Below are the code and all the weights of a small trained network. Each question names an input and a class and asks about switching units off, where a switched-off unit gives its printed mean instead of its output.

import numpy as np


def w(rows, s, z=0):
    codes = np.array(rows[::2]) - 128.0
    scale = np.full(codes.shape[1], s)
    scale[-1] = z or s
    return codes * scale


def norm(h):
    return h / np.sqrt((h * h).mean(-1, keepdims=True) + 1e-5)


def f(y):
    return np.maximum(y, 0)


def log_softmax(a):
    a = a - a.max(-1, keepdims=True)
    return a - np.log(np.exp(a).sum(-1, keepdims=True))


def net(x, mask):
    res = np.array(x, float).reshape(1, 5) / 4 @ E
    u = 0
    for l in range(2):
        y = f(norm(res) @ A[l][:, :-1].T + A[l][:, -1])
        res = res + np.where(mask[u : u + 16], y, B[l][:, -1]) @ B[l][:, :-1]
        u += 16
    return log_softmax(norm(res)[-1] @ U[:, :-1].T + U[:, -1])


A, B = {}, {}
E = w([
[130,129,131,130,126],'x0',
[151,210,43,21,138],'x1',
[254,100,179,103,230],'x2',
[125,129,134,127,125],'x3',
[209,240,120,214,79],'x4',
],0.00086)
A[0] = w([
[183,189,49,173,102,126],'0.n1',
[152,144,178,108,194,3],'0.n2',
[167,68,236,193,114,201],'0.n3',
[1,150,152,188,40,162],'0.n4',
[17,182,85,91,100,97],'0.n5',
[209,164,116,22,163,128],'0.n6',
[88,63,44,65,171,76],'0.n7',
[95,33,204,193,65,235],'0.n8',
[183,143,218,148,174,134],'0.n9',
[208,156,109,191,153,114],'0.n10',
[151,86,164,92,244,123],'0.n11',
[96,64,105,133,171,47],'0.n12',
[91,196,31,25,54,132],'0.n13',
[132,46,77,107,218,121],'0.n14',
[165,188,65,24,95,170],'0.n15',
[201,169,161,113,231,182],'0.n16',
],0.0023,0.0015)
B[0] = w([
[119,126,218,67,93,197],'0.n1',
[165,9,22,162,39,139],'0.n2',
[88,176,60,105,178,238],'0.n3',
[254,75,100,92,156,236],'0.n4',
[236,38,123,114,122,196],'0.n5',
[59,99,115,233,164,216],'0.n6',
[129,198,218,113,96,179],'0.n7',
[119,196,67,107,190,255],'0.n8',
[103,109,49,132,71,194],'0.n9',
[94,137,199,78,64,185],'0.n10',
[103,90,73,162,51,207],'0.n11',
[139,168,160,93,114,146],'0.n12',
[136,93,154,220,200,236],'0.n13',
[127,191,187,104,71,189],'0.n14',
[94,97,143,217,171,234],'0.n15',
[96,90,68,154,38,231],'0.n16',
],0.0024,0.0021)
A[1] = w([
[105,163,95,165,232,109],'1.n1',
[98,104,238,149,129,118],'1.n2',
[122,110,184,37,169,104],'1.n3',
[88,172,218,69,75,110],'1.n4',
[108,190,253,127,126,1],'1.n5',
[155,179,184,137,114,106],'1.n6',
[72,134,192,182,86,156],'1.n7',
[187,77,82,116,110,104],'1.n8',
[154,186,95,56,167,134],'1.n9',
[84,115,138,142,234,45],'1.n10',
[79,180,62,69,96,148],'1.n11',
[166,178,160,114,105,101],'1.n12',
[204,162,116,68,175,143],'1.n13',
[69,25,133,49,170,130],'1.n14',
[219,108,223,115,183,141],'1.n15',
[83,102,184,58,138,109],'1.n16',
],0.0032,0.0055)
B[1] = w([
[41,197,97,172,182,204],'1.n1',
[121,107,134,82,99,158],'1.n2',
[146,166,193,74,101,151],'1.n3',
[115,94,80,211,157,149],'1.n4',
[183,3,76,233,24,128],'1.n5',
[133,161,175,52,109,148],'1.n6',
[101,104,177,60,139,238],'1.n7',
[177,80,109,182,64,180],'1.n8',
[80,83,179,153,97,164],'1.n9',
[131,120,67,202,115,137],'1.n10',
[95,67,208,90,128,219],'1.n11',
[142,155,156,67,154,140],'1.n12',
[64,88,192,130,104,176],'1.n13',
[172,184,124,166,100,253],'1.n14',
[36,95,172,86,117,179],'1.n15',
[162,186,172,94,108,161],'1.n16',
],0.0043,0.0018)
U = w([
[196,252,243,25,42,151],'0',
[254,24,3,220,25,145],'1',
[25,244,23,235,253,131],'2',
[67,53,166,122,116,191],'3',
[62,64,156,122,121,187],'4',
[132,39,89,11,214,12],'5',
[239,149,8,2,253,2],'6',
],0.0071)

Each question gives the input, the list of numbers given to net, and the class t.
The units are the neurons (one row each of A and B). Each row of codes is followed by its name. A weight is (code - 128) times the scale printed after its matrix; where a second scale follows, it is the last column's (A, B and U).
mask holds one flag per neuron, layer by layer. A switched-off neuron (its flag False) gives its mean, the last column of its row in B, instead of its output. The means were averaged over made-up inputs and are rounded, as every weight is.
A unit's drop is (log p(t) with every unit on - log p(t) with that unit switched off) / (log p(t) with every unit on - log p(t) with every unit switched off).
The circuit of an input: a set's keep is (log p(t) with only the set's units on - log p(t) with every unit switched off) / (log p(t) with every unit on - log p(t) with every unit switched off). Starting from the 12 units with the biggest drops (on a tie, the unit counted first), units are removed one at a time, each time the one whose removal leaves the highest keep (on an exact tie, the one counted first), for as long as the keep stays at least 0.8.
units of the circuit, in order: the units of the circuit, biggest drop first
most important unit: the unit with the biggest drop
k most important neurons: the k neurons with the biggest drops, biggest first
top k neurons in layer l: the k neurons of layer l with the biggest drops, biggest first
drop when u is switched off: that unit's drop, to one decimal
input [-1,7,-5,6,-6], class 2: units of the circuit, in order -> 0.n13; 0.n16; 1.n14; 1.n1
input [5,-6,1,5,5], class 2: units of the circuit, in order -> 0.n3; 0.n8
input [3,-2,-6,-2,3], class 1: units of the circuit, in order -> 0.n4
input [1,3,0,7,6], class 3: units of the circuit, in order -> 1.n14; 0.n8
input [5,7,-8,-6,-2], class 1: 2 most important neurons -> 0.n5; 0.n8
input [3,-8,8,4,-7], class 1: 2 most important neurons -> 0.n11; 0.n9
input [7,-6,6,-5,7], class 0: 2 most important neurons -> 0.n10; 0.n4
input [-4,7,6,-3,-7], class 0: 2 most important neurons -> 0.n14; 0.n7
input [-4,1,-7,2,7], class 0: 2 most important neurons -> 0.n1; 0.n16
input [4,-7,4,0,0], class 2: 2 most important neurons -> 0.n8; 0.n3
input [2,-8,-5,-2,6], class 2: 4 most important neurons -> 0.n8; 0.n3; 0.n4; 0.n16
input [2,0,8,3,-8], class 0: top 2 neurons in layer 1 -> 1.n14; 1.n16
input [7,5,5,-8,0], class 3: top 3 neurons in layer 0 -> 0.n4; 0.n6; 0.n16
input [5,-4,-3,-6,-8], class 0: most important neuron -> 1.n14
input [-5,-8,-5,5,2], class 2: top 2 neurons in layer 0 -> 0.n8; 0.n4
input [-7,-1,-2,-6,7], class 0: 2 most important neurons -> 1.n6; 1.n12
input [-2,-7,-6,-2,3], class 2: top 3 neurons in layer 0 -> 0.n8; 0.n16; 0.n3
input [7,-8,7,7,-7], class 2: 3 most important neurons -> 0.n3; 0.n8; 0.n1
input [-3,-7,-1,-4,5], class 2: 2 most important neurons -> 1.n1; 0.n3
input [-7,3,1,2,5], class 4: most important unit -> 1.n14
input [-1,-7,0,-3,-8], class 0: 2 most important neurons -> 0.n13; 0.n6
input [-2,-1,5,2,-3], class 1: top 3 neurons in layer 0 -> 0.n2; 0.n10; 0.n1
input [3,0,-8,6,2], class 1: drop when 0.n4 is switched off -> 0.3
input [-3,1,-7,3,4], class 1: drop when 1.n11 is switched off -> 0.1
input [-1,2,-8,-5,4], class 1: drop when 0.n4 is switched off -> 0.4
input [-4,-2,-7,3,4], class 1: drop when 0.n4 is switched off -> 1.9
input [-5,-8,8,-2,-6], class 1: most important neuron -> 0.n11
